Each row has a name. After each piece below comes the name of the row it's from, unless a question asks for something else. Each question is about the rows just above it. Places in a row count from 1.

[-0.94,  0.06,  1.49,  1.89,  0.94,  1.22,  0.47, -2.04, -1.10,  1.30,
  1.35,  1.18,  1.14,  0.16,  0.55] = L
[ 2.55, -0.11, -1.12, -1.27, -0.52, -0.82, -2.09,  0.89,  3.75, -0.54,
 -2.25, -0.77, -1.91,  0.46, -2.39] = R
[ 2.22, -0.47, -1.21, -1.74, -1.08, -1.22,  0.36,  2.06,  2.75, -1.46,
 -0.68, -1.18, -0.70, -0.25,  0.46] = P
[ 1.25,  1.89,  1.38,  1.98,  1.31,  1.32,  0.00, -6.41,  1.75,  1.88,
  1.06,  1.27,  1.32,  2.07, -0.17] = G
[-1.16,  0.44,  1.56,  2.02,  1.04,  1.35,  1.56, -0.18, -1.59,  1.24,
  1.97, -1.05,  1.79,  0.37,  1.89] = N
[ 2.09,  2.75, -1.46, -0.68, -1.18,  1.48, -6.46, -0.85,  1.31,  2.68,
 -1.06,  1.43, -0.49,  1.87, -8.23] = H
[ 1.07,  2.75,  1.08,  1.78,  1.63,  1.38, -3.55, -0.35,  1.38,  2.42,
 -0.09,  1.32,  0.31,  1.71, -4.88] = S
[ 0.50, -0.38, -0.69, -0.73, -0.19, -0.42, -1.85, -1.21,  0.67, -0.15,
 -1.89, -0.37, -1.65, -0.28, -2.06] = A
[-1.18, -0.68, -1.46,  2.75,  2.06] is which row, read backwards?	P
Row and place of [1.98] in the named rows:	G, 4
Row and place of [-1.06] in the named rows:	H, 11

[-2.27, -0.55,  0.67, -1.60, -1.23,  2.38,  0.83, -2.01, -1.88, -1.34,
 -1.26,  0.03, -1.78, -1.45,  0.57,  3.33, -0.55, -2.09,  1.58, -0.46,
  0.45,  0.14,  1.05,  4.00,  1.43,  0.10, -1.16, -0.98, -0.89,  1.23,
 -1.80, -3.66, -0.74, -0.68, -1.74, -1.52, -1.25,  0.13,  0.54,  0.58,
  0.77, -0.56, -0.44, -2.60,  1.13, -1.24,  1.20, -2.26,  1.64, -0.29,
 -2.21, -0.19, -4.84, -0.70,  5.52,  5.14,  1.23,  1.54, -0.25, -0.97,
  0.74] : gonup
[ 0.60,  2.17,  0.88, -1.77, -0.02,  4.08, -3.00, -1.94, -2.54, -0.62,
  2.64, -3.22, -2.10, -1.06, -0.77,  0.40, -0.62, -1.89,  2.04, -0.50,
 -1.43,  0.32,  0.00,  5.02,  0.76, -1.94,  1.01,  6.05,  0.87,  1.30,
 -1.82, -3.20,  2.00, -3.89, -0.54, -1.33, -1.24, -0.35, -0.47, -1.06,
  1.37, -1.12,  0.57, -3.34,  2.12,  0.20,  1.49, -2.08, -0.37, -0.80,
 -0.77,  0.93, -0.89, -1.87,  5.87,  2.76,  1.12,  0.89,  3.55,  4.28,
  0.09] : dovog
[ 0.60,  2.17,  0.88, -1.77, -0.02,  4.08, -3.00, -1.94, -2.54, -0.62,
  2.64, -3.22, -2.10, -1.06, -0.77,  0.40, -0.62, -1.89,  2.04, -0.50,
 -1.43,  0.32,  0.31,  5.02,  0.76, -1.94,  1.01,  6.05,  0.87,  1.30,
 -1.82,  0.03,  3.07, -1.72,  0.83,  0.16, -0.37, -0.40, -1.12, -2.04,
  1.13, -0.85,  0.79, -0.97,  0.19,  1.56,  0.31, -0.14, -0.87, -0.83,
  0.74,  0.83,  3.55, -0.67, -0.25, -0.63,  0.25, -0.65,  2.04,  4.58,
 -0.11] : Fef
[-1.90, -1.61, -0.71,  0.98, -0.89, -1.10,  3.00,  0.60,  1.92, -0.22,
 -2.68,  2.34,  0.99, -0.49,  2.13,  0.71, -0.44,  0.13, -0.43, -0.05,
  1.17,  0.52,  0.03, -1.61,  0.12,  2.44, -1.43, -5.75, -1.27, -0.88,
  0.30,  0.12, -2.31,  2.53, -0.36, -0.02,  0.49,  1.02,  0.14,  1.00,
  0.54,  1.19, -0.53,  0.50, -1.15, -1.43, -0.43,  0.06,  0.83,  0.05,
  0.18, -1.13, -1.29,  1.23, -2.13, -0.06,  0.44, -1.10, -2.14, -3.89,
  0.21] : vofab
[-0.90, -1.81, -1.61,  2.64, -0.64, -2.31,  1.79,  3.15,  4.13,  1.08,
 -2.73, -2.53,  2.74, -0.06,  2.53, -0.73, -0.45,  2.51, -3.64, -0.17,
  0.86,  0.92, -0.31, -2.48, -0.54,  1.84, -1.13, -6.55, -0.78, -1.36,
  1.32,  4.10, -1.90,  3.70,  0.00,  1.25,  1.62,  1.61, -0.41,  0.48,
  0.96,  1.57, -0.41,  2.09, -1.50, -1.40, -1.25,  2.21,  0.28, -0.29,
  1.53, -1.50,  0.63,  2.83, -3.39, -0.99,  0.38, -1.81, -2.41, -3.73,
  0.26] : von
[-3.27, -1.36,  1.32, -1.02, -1.59, -1.33,  7.39, -1.80, -0.56, -1.85,
 -2.31,  3.95, -0.37, -0.43,  0.22,  5.44,  1.03, -1.71, -0.23,  0.38,
  3.20, -1.58,  1.72,  0.18,  0.32,  3.43, -1.80, -4.09, -2.86,  1.10,
  0.15, -3.03, -3.63,  0.90, -1.36, -1.00, -0.69, -0.15,  2.65,  3.25,
 -2.95,  0.42, -1.14,  0.35,  0.03, -1.11, -0.06, -1.44,  1.94,  2.36,
 -2.88, -0.11, -6.62, -0.44,  0.83,  1.49, -0.97,  2.32, -1.73, -4.94,
  0.11] : ruf
[ 0.99,  0.06, -0.46, -1.08, -0.42,  4.99, -2.83, -0.97, -1.77,  0.73,
  0.00, -2.43, -1.74, -1.49,  0.79, -0.01, -1.46, -1.28,  2.64, -0.73,
 -1.40,  1.22, -0.10,  3.46,  1.22, -1.56,  0.52,  1.19,  0.58,  0.01,
 -2.09, -2.25,  1.49, -1.28, -0.54, -1.32, -0.96,  0.61, -0.96, -1.15,
  3.13, -0.87,  1.27, -4.33,  0.63, -1.22,  1.67, -1.97, -0.07, -1.68,
  0.11, -0.53, -0.62,  0.22,  3.57,  3.15,  2.76, -0.84,  1.08,  2.17,
  0.65] : Ridez
[ 0.99,  0.06, -0.46, -1.08, -0.42,  4.99, -2.83, -0.97, -1.77,  0.73,
  0.00, -2.43, -1.74, -1.49,  0.79, -0.01, -1.46, -1.28,  2.64, -0.73,
 -1.40,  1.22, -0.10,  3.46,  1.22, -1.56,  0.52,  1.19,  0.58,  0.01,
 -2.09, -2.25,  1.49, -1.28, -0.54, -1.32, -0.96,  0.61, -0.96, -1.15,
  3.13, -0.87,  1.27, -4.33,  0.63, -1.22,  1.67, -1.97, -0.07, -1.68,
  0.11, -2.02,  1.84,  2.89, -2.17, -0.03,  2.09, -2.09, -1.51, -0.57,
  0.59] : pifon
which: [-1.90, -1.61, -0.71,  0.98, -0.89, -1.10,  3.00,  0.60,  1.92, -0.22,
 -2.68,  2.34,  0.99, -0.49,  2.13,  0.71, -0.44,  0.13, -0.43, -0.05,
  1.17,  0.52,  0.03, -1.61,  0.12,  2.44, -1.43, -5.75, -1.27, -0.88,
  0.30,  0.12, -2.31,  2.53, -0.36, -0.02,  0.49,  1.02,  0.14,  1.00,
  0.54,  1.19, -0.53,  0.50, -1.15, -1.43, -0.43,  0.06,  0.83,  0.05,
  0.18, -1.13, -1.29,  1.23, -2.13, -0.06,  0.44, -1.10, -2.14, -3.89,
  0.21]	vofab
Places of [-2.54] in row Fef:	9
Row and place of [-0.40] in the named rows:	Fef, 38
Where in the named rows is [-3.63]?	ruf, 33
Which row holds [ 0.32,  0.18,  1.72, -1.58,  3.20] read backwards?	ruf

[ 1.26, -5.56, -0.14,  0.83, -1.55] = V
[-2.31, -5.03, -0.48,  3.25, -3.90] = X
[-3.97, -7.67, -2.56,  2.83, -9.66] = Z
[-2.31] is at row and place	X, 1
Which row holds this, read backwards? [-1.55,  0.83, -0.14, -5.56]	V
Places of [-3.90] in row X:	5
Which row holds [ 1.26, -5.56, -0.14,  0.83, -1.55]?	V
[-3.97, -7.67, -2.56,  2.83, -9.66] is in which row?	Z

